Below are the code and all the weights of a small trained network. Each question names an input and a class and asks about switching units off, where a switched-off unit gives its printed mean instead of its output.

import numpy as np


def w(rows, s, z=0):
    codes = np.array(rows[::2]) - 128.0
    scale = np.full(codes.shape[1], s)
    scale[-1] = z or s
    return codes * scale


def norm(h):
    return h / np.sqrt((h * h).mean(-1, keepdims=True) + 1e-5)


def f(y):
    return y / 2 * (1 + np.tanh(0.7978845608 * (y + 0.044715 * y**3)))


def log_softmax(a):
    a = a - a.max(-1, keepdims=True)
    return a - np.log(np.exp(a).sum(-1, keepdims=True))


def net(x, mask):
    res = np.array(x, float).reshape(1, 6) / 4 @ E
    u = 0
    for l in range(2):
        y = f(norm(res) @ A[l][:, :-1].T + A[l][:, -1])
        res = res + np.where(mask[u : u + 15], y, B[l][:, -1]) @ B[l][:, :-1]
        u += 15
    return log_softmax(norm(res)[-1] @ U[:, :-1].T + U[:, -1])


A, B = {}, {}
E = w([
[104,110,90,88,107,18],'x0',
[160,24,121,132,43,96],'x1',
[255,139,205,141,97,135],'x2',
[63,120,157,221,136,189],'x3',
[173,181,160,153,242,110],'x4',
[229,106,31,203,121,176],'x5',
],0.0044)
A[0] = w([
[205,132,136,151,128,166,35],'L0N1',
[162,136,30,129,87,134,41],'L0N2',
[134,154,128,87,205,89,75],'L0N3',
[137,118,35,120,106,134,5],'L0N4',
[215,116,152,130,92,149,92],'L0N5',
[83,82,138,94,101,111,36],'L0N6',
[197,138,176,98,51,102,10],'L0N7',
[106,106,100,224,130,127,68],'L0N8',
[131,102,117,139,87,152,78],'L0N9',
[247,113,112,173,104,159,13],'L0N10',
[104,169,154,141,153,189,60],'L0N11',
[124,116,135,118,119,122,111],'L0N12',
[123,100,152,174,150,117,105],'L0N13',
[159,119,88,77,108,107,46],'L0N14',
[67,70,115,74,84,113,31],'L0N15',
],0.011,0.0029)
B[0] = w([
[142,90,66,57,59,152,186],'L0N1',
[94,102,68,229,165,99,218],'L0N2',
[211,221,102,126,133,91,206],'L0N3',
[55,97,88,213,155,78,191],'L0N4',
[159,39,170,99,181,151,213],'L0N5',
[116,145,96,68,71,148,169],'L0N6',
[58,96,254,136,139,63,198],'L0N7',
[192,135,234,180,62,93,201],'L0N8',
[192,187,110,97,158,71,153],'L0N9',
[216,111,71,100,127,246,253],'L0N10',
[22,167,141,156,161,194,182],'L0N11',
[120,124,124,113,116,119,127],'L0N12',
[155,171,126,161,70,164,144],'L0N13',
[103,163,168,191,127,208,163],'L0N14',
[73,155,79,58,28,153,213],'L0N15',
],0.014,0.0044)
A[1] = w([
[106,29,255,74,206,26,2],'L1N1',
[91,83,27,227,145,58,7],'L1N2',
[92,148,154,163,190,170,118],'L1N3',
[106,87,119,113,64,167,77],'L1N4',
[234,16,75,53,166,255,2],'L1N5',
[78,50,142,120,77,184,164],'L1N6',
[132,36,31,193,136,22,102],'L1N7',
[220,205,74,64,227,51,31],'L1N8',
[234,84,110,106,91,64,182],'L1N9',
[107,175,124,147,182,212,77],'L1N10',
[177,89,179,181,220,112,169],'L1N11',
[69,71,169,23,83,77,150],'L1N12',
[116,125,82,49,37,140,60],'L1N13',
[186,89,249,143,59,83,23],'L1N14',
[226,88,164,200,75,185,81],'L1N15',
],0.0085,0.0027)
B[1] = w([
[243,124,141,118,146,227,163],'L1N1',
[171,162,101,207,186,194,204],'L1N2',
[97,122,149,72,115,130,165],'L1N3',
[145,149,106,122,144,93,162],'L1N4',
[75,2,82,53,171,50,254],'L1N5',
[165,154,120,94,169,87,203],'L1N6',
[86,162,127,112,211,194,202],'L1N7',
[190,124,175,170,165,21,189],'L1N8',
[52,143,142,74,165,171,183],'L1N9',
[98,127,179,95,134,149,168],'L1N10',
[117,135,73,78,60,106,191],'L1N11',
[167,163,80,123,92,152,202],'L1N12',
[104,148,66,134,80,94,189],'L1N13',
[130,89,149,193,101,184,168],'L1N14',
[102,82,124,154,118,59,216],'L1N15',
],0.022,0.0057)
U = w([
[116,201,29,65,28,112,160],'0',
[22,176,231,60,137,187,109],'1',
[187,181,190,124,164,16,114],'2',
[237,110,174,90,88,232,86],'3',
[105,88,186,223,56,126,1],'4',
[109,3,83,35,168,109,253],'5',
[96,161,63,218,212,207,111],'6',
],0.013,0.0022)

Each question gives the input, the list of numbers given to net, and the class t.
The units are the neurons (one row each of A and B). Each row of codes is followed by its name. A weight is (code - 128) times the scale printed after its matrix; where a second scale follows, it is the last column's (A, B and U).
mask holds one flag per neuron, layer by layer. A switched-off neuron (its flag False) gives its mean, the last column of its row in B, instead of its output. The means were averaged over made-up inputs and are rounded, as every weight is.
A unit's drop is (log p(t) with every unit on - log p(t) with that unit switched off) / (log p(t) with every unit on - log p(t) with every unit switched off).
The circuit of an input: a set's keep is (log p(t) with only the set's units on - log p(t) with every unit switched off) / (log p(t) with every unit on - log p(t) with every unit switched off). Starting from the 12 units with the biggest drops (on a tie, the unit counted first), units are removed one at a time, each time the one whose removal leaves the highest keep (on an exact tie, the one counted first), for as long as the keep stays at least 0.8.
circuit, biggest first: the units of the circuit, biggest drop first
most important unit: the unit with the biggest drop
k most important neurons: the k neurons with the biggest drops, biggest first
top k neurons in layer l: the k neurons of layer l with the biggest drops, biggest first
drop of u: that unit's drop, to one decimal
input [-1,6,-4,5,8,3], class 4: circuit, biggest first	L0N8
input [7,-6,-5,7,0,3], class 4: 2 most important neurons	L0N8; L0N2
input [-5,-7,-7,-1,-1,5], class 1: circuit, biggest first	L0N11; L1N10
input [1,-8,-7,-1,0,-5], class 2: circuit, biggest first	L0N3; L1N8
input [-2,7,-4,2,0,7], class 6: 4 most important neurons	L0N2; L0N4; L1N2; L1N7
input [8,-3,-5,7,6,8], class 6: 2 most important neurons	L1N7; L1N2
input [-1,3,-4,2,-1,8], class 6: 2 most important neurons	L0N2; L0N4
input [8,-3,4,-5,-4,7], class 6: 3 most important neurons	L0N2; L0N4; L1N2
input [7,0,3,-5,-2,1], class 3: 2 most important neurons	L0N7; L1N1
input [-5,-3,0,-3,-1,-1], class 1: 2 most important neurons	L0N11; L0N10
input [-2,-6,5,-1,1,-4], class 1: 3 most important neurons	L0N11; L0N9; L1N10
input [-3,1,0,8,5,1], class 4: 2 most important neurons	L0N8; L1N15
input [-7,2,-6,4,8,8], class 5: 2 most important neurons	L0N10; L1N5
input [3,8,-7,8,2,4], class 4: top 2 neurons in layer 0	L0N8; L0N13
input [-8,4,-5,-3,-3,-1], class 0: most important unit	L0N15
input [-6,5,0,8,-7,0], class 4: top 2 neurons in layer 1	L1N14; L1N5
input [8,7,0,-6,-7,1], class 0: 2 most important neurons	L0N15; L0N6
input [-3,-2,-6,3,-3,-2], class 0: drop of L0N14	0.1
input [6,-2,-3,6,7,-3], class 2: drop of L0N3	0.7
input [-2,-3,4,-7,-7,-3], class 3: drop of L0N7	0.2
input [7,1,4,-8,0,-1], class 3: drop of L1N1	0.1
input [2,-7,0,-5,5,4], class 2: circuit, biggest first	L1N8
